Each row of numbers belongs to one of the elements below and depends on some of the facts about them. Some rows are named. Which element is each other row?

Some rows with their names:
plonur: [ -5 -24 -10 -28  16  17  19   4 -29 -22  23  21  -6  22 -12  -6  14 -25
  20 -43  25 -15  -3 -46 -12   1   1  28  21  48 -27  12  16  51]
naklir: [  0   0   0 -29  19  21  15 -19 -30  -4  25  23  -9  -3  -5  28  -4 -25
  26 -36   4 -13   0 -44 -22  -4 -11  21  18  40 -22  17  13  32]
seska: [  4   5 -10 -13  41  18  -1 -15 -31  -5  59  16  -4   4 -18  20  -1 -14
  32 -53  -7 -20  -4 -40 -24  -9 -11  44  20  18 -18  16  14  32]
pesko: [  4  -6  -9 -16  34  20  -4 -10 -32 -10  35  14  -5   5 -15  23  -1 -16
  31 -52   3 -18  -1 -44 -21  -3 -12  35  20  23 -24   9  18  32]
brevor: [ 19 -24 -17 -15  14  15  -7  -1 -30  28  27  19  -8 -10   1  11  -6 -23
  13 -45 -16 -16  15 -44 -20  -9 -10  24  20  45 -24  12  12  30]
drafos: [-15  19 -12   4  28  38  -7 -21 -17  -7  26  20  19 -17 -13  -5  -6 -22
  14 -19 -26   0   5 -18  -1  -9  -9  10  31  12 -25 -18  42  29]
dreloke: [  8   0 -10  19  21  31  -8 -16 -20 -16  25  18   5 -17 -14  -6  -5 -26
  15 -31 -14 -16   2  -8  17  -6  -9  10  24  29 -27 -16  62  50]
pleplimal: [ -4   1  -8   7  15  34  -5 -20  -5 -12  23  36   7 -19 -14  -8  -6 -21
  17 -32 -26  -2   2   0   9  -4  -3  10  23  19 -23 -19  36  32]
bregrin: [ -1   6 -14   4  19  32  -8 -20 -18 -15  23  23  16 -16 -14  -6 -10 -25
  15 -16 -26  -1  -1 -28   9  -9  -8   8  42  16 -25 -17  39  29]
lufi: [  0   9   3  25  22  44 -10 -21 -26 -21  24  22  13 -17 -12  -1 -10 -25
  24 -31 -12 -12  -1 -13  10  -8 -10   8  24  15 -27 -16  52  53]
grebrik: [  7  -8 -13 -20  21  28  -5 -13 -28 -19  21  18  19 -15 -11  -6  -4 -26
  15 -14 -27   7  -4 -24  20   0  -3   8  51  15 -26 -16  53  28]
zaklam: [-21 -26 -15 -35  18  26  -9  -5 -35  15  24  25  -8  25  57  15  -8 -24
  14 -54 -22 -12   3 -34 -23  -6  16  20  21  14 -11  25  54  30]
gumuk: [-23 -15  -7 -30   9  30  29 -21 -29 -14  48  21  -7 -19  36  30   2 -14
  11 -57 -24 -11   7 -45 -21  28  -8   4  30  64 -29  -8  11  68]
deskefis: [ 11  12  -6 -17  33  16  17 -19 -29   0  42  19  -7  -1 -16  34  -5 -24
  26 -39  -7 -16   4 -36 -22  -9  -9  33  19  32 -12   8  12  28]
nopu: [ -7  23  12   5  24  36  -7 -24 -19 -17  20  21  -7 -13 -13   0  -7 -24
  16 -12 -26  -6   5  -1   6  -8   0   9  30  15 -28 -17  27  30]
datrigrol: [-18 -21 -14 -30  19  22  -7 -14 -29   6  26  22  -8   5   5  14  -7 -23
  16 -52 -23 -12   5 -44 -23  -8  -6  12  23  19 -22  18  17  28]
gubraflus: [ 10  19  -5  -8  11  32   9 -21 -30 -19  21  25  10 -17 -13  -5 -10 -27
  12  -5 -25  -8   4 -19  -1  -9  -9   9  25  34 -22 -18  56  37]
vebruplar: [-20 -21 -11 -31   9  19  -5 -14 -29  -9  25  30  -6 -16   5  11  -4 -16
  17 -53  -6  -5   4 -46 -19  10  -3   9  21  57 -20  -1  14  53]
nostim: [-24  -9  -9 -30   9  23  24 -21 -28 -12  39  20  -9 -18  19  24  -5 -21
  14 -53 -23 -13   5 -46 -20  13  -9   7  20  49 -25  -3  12  48]

Some facts about the elements:
π: points at; χ: uses
brapamel π deskefis; gemem π naklir; zaklam π sovik; zeflo π grutrak
gude π zotavin; brevor π gemem; tepe π gresta; lagri π magik
trole π deni; kliski π plevor; brirabim π dazir; gurol π grebrik
bratrus π zaklam; drostoven π keskufi; vogra π pesko; gresta π grigren
druper π plonur; flenun π trogri; flevi π dibropel; buvir π lufi
silu π sota; plonur π guse; magik π drafos; dresu π sakisan
grutrak π lekludre; sostal π taska; dibropel π trole; soke π puneflum
pitrol π seska; trogri π radin; pesko π fusi; plobruzim π ketrin
gostam π triren; suvil π vodagrol; klimas π pleska; saklin π gumuk
lekludre π bregrin; pleska π dresu; nostim π kliski; pilol π brekal
grustor π gralozim; zabur π pitrol; klagra π zeflo; plevor π saklin
zegris π stegos; bekipler π flaplek; sakastum π buvir; vebruplar π klibak
trasto π vogra; klola π sostal; kuflus π flevok; mosim π tepe
piloklun π pagra; flevok π nostim; tutir π brevor; pagra π misol
datrigrol π flenun; brekal π buduk; stodon π gudam; radin π dastalu
misol π vogrim; vogrim π bekipler; keskufi π gostam; sovik π gurol
naklir π vostor; naflitek π flevi; deskefis π gude; stegos π gaflodin
kinas π getrer; puneflum π silu; pesuk π dosku; lasiklo π sopen
vodagrol π sakastum; mifli π dranin; nabeker π pesuk; skobak π lagri
dosku π lobra; vostor π posti; guse π naflitek; latrim π soke
grigren π brapamel; brameste π klola; kluflik π kinas; dastalu π ranem
ranem π bratrus; dregur π vebruplar; gudam π plobruzim; denenon π nove
seska π pegol; deni π klimas; gumuk π drostoven; triren π dregur
kese π tutir; flolasun π pilol; pegol π trasto; gralozim π skobak
brapamel χ lagri; flaplek χ vostor; gude χ vodagrol; grebrik χ plobruzim
brevor χ dresu; tepe χ bekipler; nedus χ flenun; zotavin χ pleplimal
flodrek χ nedus; lagri χ pagra; trole χ klagra; kliski χ denenon
muklo χ grigren; brirabim χ guse; gurol χ nopu; drostoven χ drotres
vogra χ sostal; sota χ brameste; flevi χ sovik; buvir χ fudru
silu χ taska; fusi χ kliski; dreloke χ klimas; gaflodin χ gude
plonur χ grebrik; klibak χ seska; pleguskom χ keskufi; fize χ gudam
dranin χ dregur; magik χ lobra; dresu χ doskar; buduk χ niklu
barezes χ dranin; zabinu χ trole; dibropel χ flodrek; lesi χ leskol
pesko χ kudal; gigon χ ranem; suvil χ nove; klimas χ pitrol
saklin χ drostoven; getrer χ petre; klagra χ dibropel; plevor χ deni
zegris χ bregak; bekipler χ zabinu; leskol χ mosim; sakastum χ fostos
vebruplar χ pesko; trasto χ gralozim; plateklan χ buvir; gubraflus χ tutir
klola χ gigon; mosim χ drafos; piloklun χ barezes; flevok χ brekal
pagra χ tepe; bregak χ vogrim; ploflas χ gurol; stodon χ buduk
radin χ sota; vogrim χ brapamel; keskufi χ sakisan; sopen χ fize
sovik χ plevor; nopu χ radin; kudal χ kinas; nove χ muklo
naklir χ flevi; deskefis χ stodon; stegos χ klola; kinas χ sakastum
guro χ trasto; pesuk χ gresta; lasiklo χ misol; vodagrol χ silu
mifli χ pilol; nabeker χ zegris; skobak χ lasiklo; dosku χ zotavin
vostor χ kese; dazir χ deskefis; grigren χ nabeker; dastalu χ magik
ranem χ grustor; dregur χ klibak; sotrar χ sopen; pleplimal χ dazir
gudam χ suvil; denenon χ ploflas; petre χ saklin; deni χ busol
triren χ piloklun; kese χ griflis; busol χ getrer; lufi χ lesi
gralozim χ ridobro

Which element is each row?
No name comes twice in this set of rows, the named rows included.
[-10  -5  -1  -6  25  28  -8 -22   2 -17  24  34   3 -11 -14  -7  -2  -1
  17 -28 -24 -10  -5   5  20  16   2  13  42  15 -24 -17  18  27]	griflis
[  8 -10   1   5  16  30 -10 -21  -6 -20  21  39  -3 -16 -13  -6  -8 -17
  20 -27 -17   5   0  -2  28   4   3  10  46  30 -22 -16  13  28]	flaplek

The same elements again, as new rows of numbers:
Named rows:
ranem: [ -3  13  -4  -7   6  -7  -1  -8 -17  -3  -5   0   5   1   0 -11  14  -8
  12   6  -3   7  -4   4   6  -5  13   6   1]
brapamel: [  0   6  12  -1   1  16 -10  11 -16   7 -13 -15  30  13 -12   5   2 -28
  -6  12  22  11   2 -25  -7 -41  41  -4  19]
flevi: [  2 -11   6   5  -6  12   3 -10   3  -1  -1 -20   9  -5 -16  -4  -1   1
  11   0  -4  -2  -8  -7  -2   9  14  -1  -4]
magik: [ -1 -11  -1  -7   1  -5  -1 -18  -4   4 -11 -11  12 -11  -2  -4   5  -3
  17   6 -16 -15   1  -7  12   5  15   8  11]
datrigrol: [-12  15  10  -1   7  -4   4 -22 -10   2   6  13  -5  -1   1   0  16 -13
   5 -15 -14  13   6  13  17  -6  33   2   4]
keskufi: [ -3   5  13  -7   2  -2   2 -17   6   3  -7 -12   1  10  -3   6  -9   9
   7  -2   9   0  10 -10  -8 -12  -4 -10   6]
kluflik: [-13  -8  18 -10  -2   2  21 -25  10  29  -4 -29  -4   1 -10  17  -4  12
 -13 -29 -21   4  19 -28  14  14  17 -15  18]
nostim: [-11   6  19 -11   6  -5   3 -24   6   4  -3 -11  -2  10  -4  13  -6   9
   7  -9   5   0  16  -7  -4 -15   0 -10   5]
gemem: [-11  23   7 -12  16 -14  -7 -12 -13  -2   0  -7  -7   5  -6   2  11  -7
   5   0   6  17   5   7   3 -23  10  -2  -3]
klimas: [  1  -6   5  -9  -1  -2   2 -16  -2   9   0 -18  13   2 -10   2   1   0
   9   3  -6 -10   0 -12   2  -4   8   5   5]
gudam: [ 21   5 -10 -19 -11 -23  -8   0  23  21   9   7 -10  -2 -10  -7 -15  -4
  29  23  -6   3 -11  27  20  -4   1   4  17]
soke: [ -6  -5   8 -12   7  -9   4 -22   5  17   0 -28   4  -2 -15  18  -2   1
   0  -3  -6  -4  12 -17   6  -6   9   0   6]
dastalu: [ -1  12   0  -5   5  -7  -1  -8 -17  -1  -5  -1   4   0   1 -12  14  -7
  12   5  -4   9  -6   6   5  -5  15   5   3]
zegris: [-15  22  10 -14  -8  12  14  22  -9  22 -26  -6   4  24  -4  -1  -1  -7
  -4 -17 -10  30  -8 -23  28  -3  44 -24  45]
flenun: [ -9  17  10 -10  12 -16  -5 -23 -19   3   0  -4   2  -6   1  -4  17  -9
  10  -6 -12   4   2  11  12 -12  14   5  -3]
dregur: [  2   2   5  -7  -3  -2   6 -12   5   5  -7  -7   1   8   1   2  -9  16
   8   8  11   4   9 -13 -15  -5 -12  -6   5]
bregrin: [-15   3  17 -27   8 -11   5 -22  -9   2 -18 -30  16  15  -4   3  -1  21
  16  -6   0 -20   2 -28  -3  -7 -22  -3   7]
nedus: [ 12   6   9  -7   1 -11  -3 -21  -6  23  -1 -17   9  -6   1 -10   3   5
  -2  -1  -3   6   9   2   0  -4  -4  -6   1]
zotavin: [ 10   3 -18 -15   3 -11   7  11 -24   3   9 -12  14  -8 -13   5  11   7
   8  28  23  11   2 -29 -23 -16 -11  16  -5]

Name these rows:
No name comes twice in this set of rows, the named rows included.
[  2  -2   6 -21   8 -15   2 -13 -22  20  24 -46  23   4 -37  11  13 -12
  -5   4   7 -10 -12 -26   2 -18   2  25 -14]	lobra
[ -8  18  -2 -14   1  -7   9   2 -23  16 -21 -26  -2   8   0 -12  12  11
  -7 -10 -11  25  -2 -18  12  16   6 -15  15]	stegos
[ -5   6  10 -12  -2  14  -2  14  -4   9 -24 -13  22  17 -11   6  -8 -16
   9   8  10   5  -4 -26   7 -28  37  -8  32]	bregak
[  1 -14   3 -11  -7   1  17 -10   5  27 -13 -36   6   5  -9   6  -8  20
  -9  -7 -10   1   6 -37   4  21  -1 -12  19]	kinas
[  9   1 -19  -6   0  -2  24  14 -22   5  23  18   5 -19  -9  16  16  11
   4  21  19  25  14 -31 -28 -13   3  18   0]	deskefis
[ 13   0  11 -10 -21  14  17  10   6  36  27  -5  21  24 -35  13  -5 -26
 -10  -5   1   9 -19 -16  20 -16  48   7  22]	nabeker
[ 15  10   0 -20 -14 -15   6  -3  11  27   9  -5  -1  12  -9  -8 -11   7
  14   7  -4   6 -13   8  13   4  -5  -2  11]	fize
[  3  -9 -18   6   0   0  14   0  -1  -1   8  38  -9 -37   7  16   9   3
  13  15  -3  20  31  -9 -12  -6  26  10  14]	stodon
[-10  14  36  -3  -1   8  15 -34   9  -1  11  15   1  24  -2  11  -5   7
   1 -23  13   3  14  -1 -12 -23   5 -10  -3]	flolasun
[ -3  11  10 -11  11 -13  -1 -18  -9   7  16 -16   2   3 -18  12   6 -12
  -3  -2   6   6   4  -2   1 -23  12   7  -8]	gresta
[ -1   7  -3   8   4   9  -6   1 -12 -21  -8 -15   1  -6 -14 -19  10  -3
  21   6  -2  10 -21  10  -3   5  13  -5 -14]	sovik
[ -6  30 -17 -52  -4 -35   2  31 -10  35 -44 -36 -20  15  -1 -22  -8  27
  22   3 -24  28 -23  -8  43  26 -19 -28  43]	nove
[ -6  -5  13  -2  -1   0  10 -27  13  19   8 -13  -5  -4 -11  20  -3  -4
  -9 -16 -10   5  17 -11   9  -1  24  -4   7]	latrim
[  4   8   9   5  -4   4   7 -14   1  12  22   3  -3   5 -12   7   6 -12
 -11  -6   4  20   5   4   2 -12  28  -2  -2]	mosim

The same elements again, as new rows of numbers:
Known rows:
griflis: [ -2  -7  -2   1 -10   0  16  16  23 -14  10 -18   6   4  -3   4 -19  15
  -5   4   7  -2   1  -1   6 -10   3   2 -21]
tepe: [ -4   4  -2   5  -6 -10   8   3  -5  13  -5  -5   7  -1   3  -6  17   4
   6  -2   2   7  -1  -6  10   2  -9   4  11]
mifli: [ -3 -12  -1  -9   4  11  14  -9 -20   6 -12  21  34  -2  -9   0  26 -10
  13   3   7  -5   4  -1   1  -2 -22   7  29]
getrer: [  6   0   3  -2  -3  -8  -7  -9   8  -6  -1   5  -7   3   0   7  -8  -6
 -12   1   5  -7   0  -3  -8   3   3  -2   2]
trasto: [  1   4   0  -3   3 -10 -14  -3  -2   0   0  -6 -12   0   3  -2   1  -2
  -3  -4  -4   2   1   3   0   4  12   3   2]
skobak: [ -3   1  -8 -19   0 -13 -10  -4  -8   1  13  11   5   2   2  -4  18  -1
   6  -5 -16 -14   5   5   1   7   9   7   4]
gralozim: [ -2   4   0  -3   5  -6 -11   0  -9  -2   3  -5  -5  -2   3  -6   5   2
   2  -3 -10   5   0   4   3   0  10   1   4]
deskefis: [  5  -2   6  -4   4   7  -5  -7  -3 -11 -10  -4  -6   0  -3   4 -10  -6
  -5  -1   8   1   1   3  -9   4   7   2   8]
guse: [-34  -9   9 -12   2  40   3  -6  59 -34  24  12  28 -10 -29 -10  18  10
 -19 -26  16  13  -4   3 -40   4 -11  26 -52]
kinas: [ 0 -3  2 -5 -1  1  0  0 -1 -7  0 -4  6  0 -4  1 -3  1  0  2  1 -3  1  2
 -1 -4 -1 -1 -4]
grebrik: [-14 -28   9 -31 -32 -13 -20 -23 -33  38   0 -40 -64  11 -28  14 -15   8
 -31   2 -12  -3   5 -15  21  -6  11  15  14]
petre: [-1 -4 -1 -1  0 -3 -2  0  0 -1  3  2  6  0 -1  0  1  0  0  2  2 -2  1  0
  1 -3  1  0  7]
kliski: [  8   0 -33  10   8  50  -8  38 -27  -2  34  40   0   7  11  21 -29 -16
  -7  18   1   7   3   4   5  10 -29 -18 -42]
lekludre: [ 2  0  0  0 -1 -2  0  0  1 -2 -3  0 -6  1  0  2 -2 -2 -3  1  3  0  0 -1
 -3  2  0  3  0]
niklu: [  2  -5   6   5   9   7  -4   0   2 -10   0  -9   1  -6  -3   0 -16  -1
  -7  11   9  11  -1  -6  -2 -11   3  -3   9]
nove: [  8  11   2   8 -12 -13  -4  -4   8  11  -2   2 -15   6   4   5   2  -4
 -11  -3   8  -6  -4  -7  -3   9  -5   1  -4]
gresta: [-10   7  -5  -2  -9 -21  -8  17  12  -2  18 -34 -15   0   3 -10  -5  20
  -1  -5 -17   7   2   5  17  -5  21  -2 -26]
brapamel: [  2   8  -1   8 -11 -13   2  -1   6   9  -8  -2  -3   1   4   0  12  -2
  -5  -2  11   1  -1  -6   1   7  -7   7   4]
barezes: [ 0 -5  2 -2 10  1 -3 -5 -8 -5 -1  6  5 -2  4  0 -1 -3  0  2 -1  1  1  2
 -3 -4  6  0 14]

Which element is each row?
No name comes twice in this set of rows, the named rows included.
[  9  11 -34   1   7  50 -21  35 -36   4  39  34   3   4   4  16 -19 -19
  -6  18   0  10   3   1   8  20 -33 -22 -40]	nostim
[  3   2 -34   3   9  49 -14  40 -38   4  36  30  19   0   4   7  -8 -15
   5  19  -8  15   3   2  14  14 -33 -22 -34]	kuflus
[ 13   4   8   0   2  -3 -13 -12   7 -12 -14   4 -27   5  -4  13 -20 -11
 -16  -1  10  -6  -1   1 -17   9  10   1  -1]	zotavin
[ -5 -11  -3   5   5   5  17  10  -4  -4  -3   4   6   0   6  -2   1   9
   7   2  -3   6   3   6   7 -10   1   8   8]	denenon
[-30   1  13   1   7  22  -1  -9  38 -22  13  28  12  -5  -6  -4  30  12
  -9 -26   3   6   0   6 -39   4  -3   9 -17]	flevi
[-13 -12  -6  -5  -8   9  28  19   1  -3   0 -14  19   2  -1  -4   3  18
  12   0  -7   1   5   8  15 -13  -1   5  -8]	kese
[ -8 -12  -3   9   3   7  15  14   6 -10   3  -4  21  -6   6  -4  -8  10
  -2  12   4  14   3  -4   9 -20   1   7  11]	brameste
[-11  -8  -4  -6   2   4  12   8 -14   6  -1  -9  19  -4  -1 -12  16   9
  16   3  -7  11   4   3  15  -7  -4   2  16]	zabur
[ -3 -23  -2 -17 -18 -17  -4  -9 -22  23 -18 -28 -31   6  -8   4  -4   1
 -14   6   6   6   6  -8  24   1   9  28  32]	bratrus
[-40 -12   6   1  14  43   8  -3  41 -24  14  27  18 -12  -9 -15  36  11
  -7 -34   5  22  -2  10 -32   4  -7  31 -30]	druper
[ -7  -7   6   6   2  18  14  15  -2  -4 -10 -25  18  -7 -10  -6  -9  10
   7   7   6  17   0  -1   6 -11  -7  -3   6]	grustor
[ 12  -1   0   3  -6  -5   1  -9   8  -7 -19  15 -32  12   6  17 -14  -6
 -13 -10   7 -15   1  10 -16  10  12   9  -5]	fusi

The same elements again, as new rows of numbers:
Some elements and their rows:
sakastum: [ -5   1   0   4  -6 -24  11  10  14  -7   5  12  -9   5 -12]
kuflus: [  2   2   5   1  -4 -14   8  -4   3  -7   1   6 -11  -3  -2]
kinas: [ -6   5   0   2  -9 -30   8  14  11  -6   7  10  -9   6 -11]
tepe: [-17  13   3  -3  26 -17  -3  -7 -12  -3 -20 -22 -28  13  10]
zeflo: [ -4  -4   0   2   6   4   2   1  14 -17 -10   3 -18  -7   7]
sovik: [ 16  12   6  14  39  10 -17  -9  15 -11  -8  13 -20 -28   1]
drostoven: [ -9  15   6 -34  -9 -25   8 -12   7 -13 -33  33  -2 -23  -6]
kliski: [  7 -15  10 -12   5 -21  -9   0  -3 -19  -1  18 -33  -1   6]
gudam: [ -8  -2   8   1   5  20  17  12 -18  -6   1   7   4  -1   1]
vostor: [ -3  -6   2   6   4 -21  16  -3  12 -19  18  -7  -6 -15 -12]
latrim: [  0  -2   1   5   7  -3   0  -2  11 -13  -7   4 -16  -4   3]
dregur: [ -7 -13   3   5  -7 -10  -7 -32   5   2   2  22   2   9   5]
naklir: [ -2  -2  10   6  17 -12  15 -11  14 -34   3  -8  -9 -39 -14]
gude: [-11  11   5  -3  11   3 -16   1   7 -18 -15  -9 -14  14  -4]
ridobro: [  9   6  13  12  -8 -29 -17  -3   5 -11  12  -4 -12 -12   5]
posti: [  4   7  14   3  -7 -25  -6  -2  10 -16  21 -14  -4 -19   2]
barezes: [ -8   7  15   6 -14  -4  -5 -26  21  -3  27 -11  14  -3  11]
fostos: [  1  14   9   6 -19 -43  -7   9  13  -7  22  -1  -3  -4  -5]
flaplek: [  1  17  14  -5 -17 -24   4   0   8  -6  22 -10   3  -8  -2]

Name these rows:
No name comes twice in this set of rows, the named rows included.
[-10  15   5  -3 -16 -33  -2  18  23 -11  17  -2   0  -4  -5]	kudal
[-21  13  13   0  28  35 -20   8 -39 -16 -26 -17 -10  25   0]	grigren
[-17  -9  14  19 -36  26   5 -34  19   8  -9  18 -23  -7  13]	seska

